Here is a tiny trained network, its code and every weight. The questions are about switching its units off for an input and a class, where a switched-off unit gives its printed mean instead of its output.

import numpy as np


def w(rows, s, z=0):
    codes = np.array(rows[::2]) - 128.0
    scale = np.full(codes.shape[1], s)
    scale[-1] = z or s
    return codes * scale


def f(y):
    return np.maximum(y, 0)


def log_softmax(a):
    a = a - a.max(-1, keepdims=True)
    return a - np.log(np.exp(a).sum(-1, keepdims=True))


def net(x, mask):
    res = np.array(x, float).reshape(1, 6) / 4 @ E
    y = f(res @ A[0][:, :-1].T + A[0][:, -1])
    res = res + np.where(mask, y, B[0][:, -1]) @ B[0][:, :-1]
    return log_softmax(res[-1] @ U[:, :-1].T + U[:, -1])


A, B = {}, {}
E = w([
[85,119,8,221,54,134,201,195,70],'x0',
[125,125,143,115,121,139,125,133,110],'x1',
[252,37,40,100,88,224,69,116,146],'x2',
[124,119,103,133,148,112,130,125,141],'x3',
[161,141,147,134,112,110,135,138,131],'x4',
[50,20,192,220,67,56,36,148,164],'x5',
],0.012)
A[0] = w([
[108,136,32,198,63,146,182,162,48,8],'n1',
[187,29,82,84,87,151,80,139,147,83],'n2',
[132,126,203,72,192,95,74,53,184,36],'n3',
[81,107,21,209,30,130,196,202,63,3],'n4',
[223,96,92,147,90,165,78,43,141,82],'n5',
[166,142,224,72,224,164,17,6,233,19],'n6',
[80,32,180,160,60,92,72,108,131,206],'n7',
[87,71,145,173,63,93,54,110,182,145],'n8',
[168,220,85,67,177,160,207,104,97,151],'n9',
[104,75,163,136,134,124,87,161,175,108],'n10',
[194,34,86,118,69,206,100,104,183,131],'n11',
[71,75,156,116,48,117,86,174,217,122],'n12',
[2,204,217,130,150,54,196,129,134,81],'n13',
[98,44,167,185,58,111,40,156,132,140],'n14',
[201,93,99,108,76,195,36,149,131,99],'n15',
[178,217,84,94,169,233,162,88,73,196],'n16',
],0.009,0.0037)
B[0] = w([
[158,56,209,115,46,177,121,114,125,226],'n1',
[55,190,177,143,120,99,98,194,91,208],'n2',
[113,76,122,102,34,137,116,102,102,205],'n3',
[189,80,154,109,48,184,80,107,80,252],'n4',
[63,138,121,156,157,83,106,132,82,199],'n5',
[188,45,164,162,7,221,119,128,107,242],'n6',
[153,180,123,66,201,161,199,120,175,223],'n7',
[170,121,128,139,176,118,160,65,171,210],'n8',
[138,145,72,109,193,110,175,93,214,226],'n9',
[143,130,112,122,138,135,132,100,173,174],'n10',
[28,205,170,179,167,83,103,198,91,227],'n11',
[137,172,31,74,131,128,148,83,196,194],'n12',
[63,213,142,254,171,47,44,171,39,249],'n13',
[173,115,90,65,168,95,212,93,193,222],'n14',
[83,194,86,191,140,119,108,171,92,210],'n15',
[189,132,120,50,209,127,142,73,183,233],'n16',
],0.0095,0.02)
U = w([
[178,137,133,71,249,121,192,105,221,252],'0',
[39,174,146,189,192,101,94,163,78,97],'1',
[179,43,152,118,19,157,121,122,119,25],'2',
],0.015,0.0022)

Each question gives the input, the list of numbers given to net, and the class t.
The units are the neurons (one row each of A and B). Each row of codes is followed by its name. A weight is (code - 128) times the scale printed after its matrix; where a second scale follows, it is the last column's (A, B and U).
mask holds one flag per neuron, in row order. A switched-off neuron (its flag False) gives its mean, the last column of its row in B, instead of its output. The means were averaged over made-up inputs and are rounded, as every weight is.
A unit's drop is (log p(t) with every unit on - log p(t) with that unit switched off) / (log p(t) with every unit on - log p(t) with every unit switched off).
unit that matters most: the unit with the biggest drop
k most important neurons: the k neurons with the biggest drops, biggest first
drop when u is switched off: that unit's drop, to one decimal
input [-7,2,1,5,6,-4], class 2: unit that matters most -> n6
input [7,2,-6,-8,-7,-6], class 2: 4 most important neurons -> [n4; n1; n7; n11]
input [5,5,-1,-3,4,5], class 0: 4 most important neurons -> [n6; n7; n14; n3]
input [5,5,1,-3,3,-4], class 2: 4 most important neurons -> [n1; n4; n7; n14]
input [-6,-3,7,5,7,8], class 0: 2 most important neurons -> [n14; n7]
input [2,7,0,1,-8,-1], class 2: 2 most important neurons -> [n7; n13]
input [-8,-8,8,-3,7,3], class 1: 4 most important neurons -> [n11; n15; n5; n2]
input [-6,-4,-6,-7,8,7], class 0: 2 most important neurons -> [n7; n14]
input [-3,2,4,4,2,4], class 0: 3 most important neurons -> [n13; n14; n7]
input [-6,7,5,2,-4,2], class 2: 3 most important neurons -> [n6; n13; n3]
input [-2,2,1,3,3,0], class 2: 2 most important neurons -> [n13; n11]
input [7,-8,0,1,6,8], class 0: 2 most important neurons -> [n7; n14]
input [5,6,6,-6,6,-1], class 1: drop when n11 is switched off -> 0.4
input [2,6,3,4,-1,1], class 1: unit that matters most -> n6
